In the rows, 128 means zero.
Each row has a class, written after it.
[101 146 133 176 147 150 108 140 126 118 142 128 121 137 128 102 150 120
 127 149 131 104 142 108 135 123 122 135 120 128 125 126 135 119 138 157
 104 133 116 138 111 135 151 109 107 128 120 121 132 113 129 135 146 125
 119 136 127 124 119 128 108 138 160 140 147 127 148 123 146 138 111  89
 121 139 141 103 139 112 163 145 125 113 117 139 108 128 135 124 129  78
 133 144 150 152 141 118 148 138 121 155 126 132 157 121 153 119 102 101
 115 126  86 114 109 128 151 127 140 143 117 121]
q_724
[133 125 139 168 119 132 120 138 117 118 130 117 111 117 123 144 113 121
 120 150 121 168 100 194 112 129 140 119 152 131 122 143 130 131 131 130
 120 152 135 174 147  93  93 120  93 130  66 128  91 152 122 142 131 122
 129 122 133  74 131 121 128 115 155 138 136 137 113 114 165 130 126 114
 115 134 131 117 110 136 195 115 114 112 106 119 128 117 145 138 139 113
 131 124 113 136 145 122 139 144 140 172 108 113 158 122 139 168  80 137
 147 144 142 121 135 118 148 138 136 212 108 100]
q_371
[103 120 145 146 138 133 113 136 127 134 131 105 115 129 109  90 119 140
 123 115 125 125 126 120 100 182 133 135 142 117 119 138 122 104 139 140
 103 150 117  82 137 121 139 120 131  83 105 124 139 132 132 126 121 105
  63 134 121 108 125 123  60 119 152 142 131 134 130 130 130 131 127  89
 132 132 132 110 141 123 126 103 124 121 117 121 114 107 121 136 126  88
 141 120 131 120 114 109 133 134 110 168  70 124 164 119 124  88  98 118
 120 115  81 118 124 126 129 132 145 161 119 111]
q_724
[160 134 134 150 179 149 138 145 145 133 148 141 100 116 130 140 168 114
 124 155 105 138 131 112 131  88 131 135  65 102 134 148 143 114 140 151
 107 114 116 147  93 230  81 122  98 181  86 120  78 132 114 129 144 137
 140 111 114 182 137 157 141 123 148 111 154 132 130 115 154 124 108 146
 113 124 103 131 116 137 216 152 146 124 108 139 181 136 119 126 140 104
 148 134 155 133  93  76  98 132 121  99 121 119 123 143 125 170  54 117
 120 138 179 128 129 118 155 121 112 110 135  42]
q_70
[ 62 151 118 126 132 146 105 160 124 114 119 118  81 135 133  52 157 141
 135 180 140 124 129 111 142  95  90 139 170 111 121 140 125  61 132 127
  97 136 109  94  90 205 134 119 181  66 118 146 128 130 130 135 105 114
 118 108 114 130 106 130 122 112 121  91 125 114 142 147 102 107 111 135
 138  98 131  91 153  88  62 104 115 124 122 132 155 111 122 128 134 166
 115 138 158 150 126 116 117 136 103 139 107 137 115 132 105 128  91  85
 115 136  78 112 126 137 119 123 144 137 136 179]
q_70
[ 85 129 101 174 179 122 131 128 129 104 123  74 131 131 132  64 123 118
 134 150 142  93 124 120 116 138 123 122 189 127 133 137 131  96 121 145
 103 125 120  93 100 192 151 138 159  97 116 133 134 114 142 128 116  93
 115 131 124 111 131 134 107 145 137 115 120 119 138 146 130 146 112  94
 124 126 149 121 116 110 102  99  85 126 118 142  80  93 105 126 112 155
 119 118 101 137 142 112 130 128 105 175 101 140 186 107 119  72 137  91
 115 124  97 117 103 147 103 139 136 159 142 168]
q_724
[106 126 183 143 205 107 102 178 108 138 125 108  79 133 116  59 100 127
 126 179  96 166 115 113 124 147 131 122 146 113 128 145 134 102 116 112
 111 139 122 160 126 141 111 129 140  95  33 133 153 148 130 125  95 131
  97 114 125  60 111 131 129 159 163 127 127 137 152 131 153 131 137 109
 145 132  65 122 127 107 135  60  92  96 134 116 173 126 150 135 172 169
 135 145 135 138 109  96 127 139 106 188 132  82 130 121 125 121  83 123
 121 127 120 119 113 152 126 134 110 201 121 110]
q_70
[160 131 123 196 149 189 109 169 152 110 115 122 115 136 141 173 152 153
 136 186 160 180 143 157 132 123 122 115 119 143 113 155 108 125 176 146
  88 130 135 208 105 131 105 140  42 132  68 133  63 172 176 136 155 106
 182 110 126 197 139 118 131 137 135 115 147 126  76  92 150 130 139 173
  86 128  96 124 149 118 155 164 169 137 113 107 185 132 134 132 129  28
 105 100  75 106 122  71  93 127 149 219  63 156 177 146 157 239  52 107
 156 114 247 126 156 126 211 139 202 182 153 144]
q_70
[ 50 126 121 125 108 179 114 160 105 106  78 114 106 120 136  92 171 136
 130 131 151 143 144 108 132 107 138 133 192 109 126 135 104  71 165 109
 117 148 141  97 142 125 153 130 159  98 125 146 153 121 128 115 122  99
 103 138 127 102 103 107 105 110 143 100 121 104 129 134  94 158 127 116
 128 110 142 111 138  85  45 109 127 111 135 144 118  99 120 135 118 161
 112 110  92 130 124 132 151 139 117 183 157 125 113 113 122 132 149 105
 125 123  77 115 149 147 148 133 173 171 128 181]
q_724
[163 141 123 148 234 174 104 169 138 147 131 135 109 105 147 100 171  94
 137 204 128 139 148 137 123 118 120 110 111 132 134 136 158  91 128 148
 133 104  94 125 100 223 121 152 135 123  78 140 100 139  98 134 134 139
 165 105 109 153 101 127 148 131  94 101 140 124 114 121 133 134 118 112
 132 122 103 134 131 110 168 130 135 127 134 123 172 107  88 131 168 176
 141 150 100 111 133  97  88 136 123 121 178 126 124 130 117 205  92  84
 128 129 146 149 159 158 142 137 157 126 140 145]
q_70
[ 75 116 129 148 135 103 110 135  86 122 128  97 109  93 126  76 106 131
 111 133 106 134 126 112 135 120 128 131 165 126 128 134 118 103 116 108
 118 149 112 126 142  96 125 123 126 105  88 131 156 121 136 129 138 139
  92 133 126  90 129 105 106 151 182 131 129 131 119 140 134 140 146  91
 144 128 115 102 128 131 111  86 101  95 112 127 119  97 139 147 125 130
 125 129 122 127 121 112 143 112 101 205 120 111 147 112 125  99 119 141
 112 133  59 108 130 129 124 148 140 192 122 129]
q_724
[ 98 134 129 135 156 131 110 114 107 119 126 122 118 129 131  95  74 125
 127 175 110 126 126 121 125 117 111 122 146 122 130 136 132  84 131 141
 126 138 134 106 132 180 111 114 148 119  74 139 124 124 133 147 113 135
 108  86  89 104 104 252 138 136 165 137 126 160 127 124 144 116 124  92
 126 116 127 124 130 125 136 113 110 112 102 142 131 115 106  93 148 171
 156 141 107 141 110 118 114 108 110 170 141 120 141 132 110 130  81 104
 123 129  93 116 111 143 162 128 116 152 138 138]
q_371
[128 124 126 170  94 102 130  96 128 120 138 147 141 129 139 118  88 124
 137 136 122 144  97 116 123 143 135 127 154 132 145 138 127 120 124 153
 106 148 132 123 150  57  99 147 121 132 110 132 126 134 123 139 145 139
 127 120 130 101 132 124 127 146 177 117 122 131  98 126 143 126 252 124
 120 134 176 119 108 136 126 123 125 132  98 118  82 128 144  75 121  99
 156 132 130 132 118  97 151  92 136 156  94 149 180 128 141 126 125 132
 142 122  95 113 124 116 140 190 157 164 119 136]
q_371
[118 111 136 204 162 121 132 126 132 135 148 120 139 124 121 106 107  85
 111 194 113 140 125 127 121 146 143 122 153 131 139 140 127 103  81 119
 121 132 122 127 123 123 135 141 134 103  81 144 115 120 130 158 109 161
 127  94 118 106 113 118 131 144 127 119 134 133 104 121 146 131 124  91
 112 154 121 127 135 127 144 116 125 130 110 100 112 134 123 139 142 140
 144 139 128 128 127 111 131 122 128 173 133 144 134 137 124 158 112 116
 130 124 119 111 146 128 136 155 157 169 142 139]
q_371
[132 120 136 133 151 193 119 163 134 118 104 115 121 112 133 116 163 120
 127 170 143 126 118  94 127 133 113 119 144 130 134 115 118 116 164 138
 134 141 110 130 136 103 128 129 119 127 103 142 121 122 134 121 147 124
 137 112 115 129 147 111 127 149 145 117 136 118 147 126 117 145 122  86
 107 125 143 121 124 112 177 127 149 124 104 126  98 167 149 133 135 103
 136 149 133 133 120 107 119 131 124 155 139 124 178 111 130 166 120 102
 145 129 116 136 119 132 163 131 153 197 115 139]
q_724
[ 99 116 106 166 167 158 112 147 136 128 120 118 150 123 133 109 120 124
 127 149 125 121 156 119 136 118 134 134 143 128 127 123 122  96 138 136
 110 127 124 121 127 168 159 128 135 122  93 147 149 126 126 136 135 123
 107 130 115 131 132 124 132 141 151 129 148 119 131 137 135 139 130  97
 131 135 141 108 134 117 143 134 117 123 112 130 117 111 126 130 127 120
 140 124  85 128 127 112 121 139 121 162 140 129 167 126 128 128  99 102
 127 141 115 102 130 133 167 124 147 173 143 135]
q_724
[ 84 139 130 164 148 151 121 123 130 119 133 119 125 123 132 120 133 133
 125 131 129 125 135 115 146 125 149 138 136 132 141 137 121 110 161 141
 119 122 101 112 137 129 139 128 141 126 110 130 145 117 151 134 137 107
 118 128 122 125 114 127 145 136 149 109 132 135 133 137 132 117 127 135
 116 120 157 122 145 122 121 133 141 140 114 164 124 125 127 126 128 141
 124 124 112 144 129 126 117 138 115 143 125 143 168 130 126 121 114  93
 123 120 108 131 120 135 146 137 161 136 123 150]
q_724
[ 86 130 139 139 107 112 127 133 114 120 153 123 112 127 117  90 111 129
 127 189 120 115 116 146 120 123 128 131 182 114 143 128 153  83 123 157
 114 125 112 101 109 124  84 133 139  87 101 128 128 113 148 125 132 130
 109  87 122 111 117 123 111 138 185 104 103  97 136 120 121 131  94 116
  99 136 140 107 134 113 103  86 136 122 101 130 105 128 122 130 145 159
 156 120 183 144 106 115 130 108 115 186  89 143 186 112 120 157  82  86
 123 127  56 108 121 118 131 134 141 184 114 150]
q_724
[ 91 115 144 175 151 128  74 126 126 112 116 119 113 135 125  81 111 144
 128 159 106 146 125 101 134 123 142 138 136 119 123 139 120  97 115 138
 109 130 106 135 115 130 126 121 137  97  87 122  96 106 139 122 121 137
 120 112 123 110 121 124 102 166 165 102 150 144 128 141 149 126 131 116
 176 139 150 121 128 114 131  94 122 115 104 155 117 113 138 129 155 108
 142 131 148 111 113 111 128 115 112 180 102 124 159 115 124 117  75  99
 112 145  52 133 127 135 129 130 161 167 110 124]
q_724
[ 73 132 109 120 135 195 111 190 120 124  92 120  86 114 124  88 142 128
 133 145 109 144 129 111 128 119 132 124 156 124 115 119 135  91 173 109
 110 165 125 165 153 138 120 103 120 135  41 122 118 154 151 134 118 112
 120 151 139  91 128 111 118 125 154 148 137 124 114 123 155 139 149 106
 127 120  86 135 133  92 152 125 139  93 129 121 150 128 134 121 128 149
 108 112 144 144  96 115 145 151 114 182 175 112 144 120 116 169 103 140
 134 125  84 110 137 128 174 117 122 190 108 100]
q_724
[102 134 125 166 146 114 127 142 123 141 134 124 124 137 132 144  94  95
  90 149 112 138 127 139 116 156 138  95 143 135 142 153 110 130 115 115
 117 151 152 133 163  67 111 140  86 118  51 141 156 127 126 175 136 125
 117 128 135  53 138 119 135 150 178 137 135 123  87 128 173 115 126  75
 113 122 128 120 135 136 165 135 132 122 103 123  96 115 122 125 142 119
 141 104  52 120 108 136 104 127 139 181 135 109 162 129 143 124 114 148
 130  74 137 125 131 134 147 129 151 185 154 118]
q_371
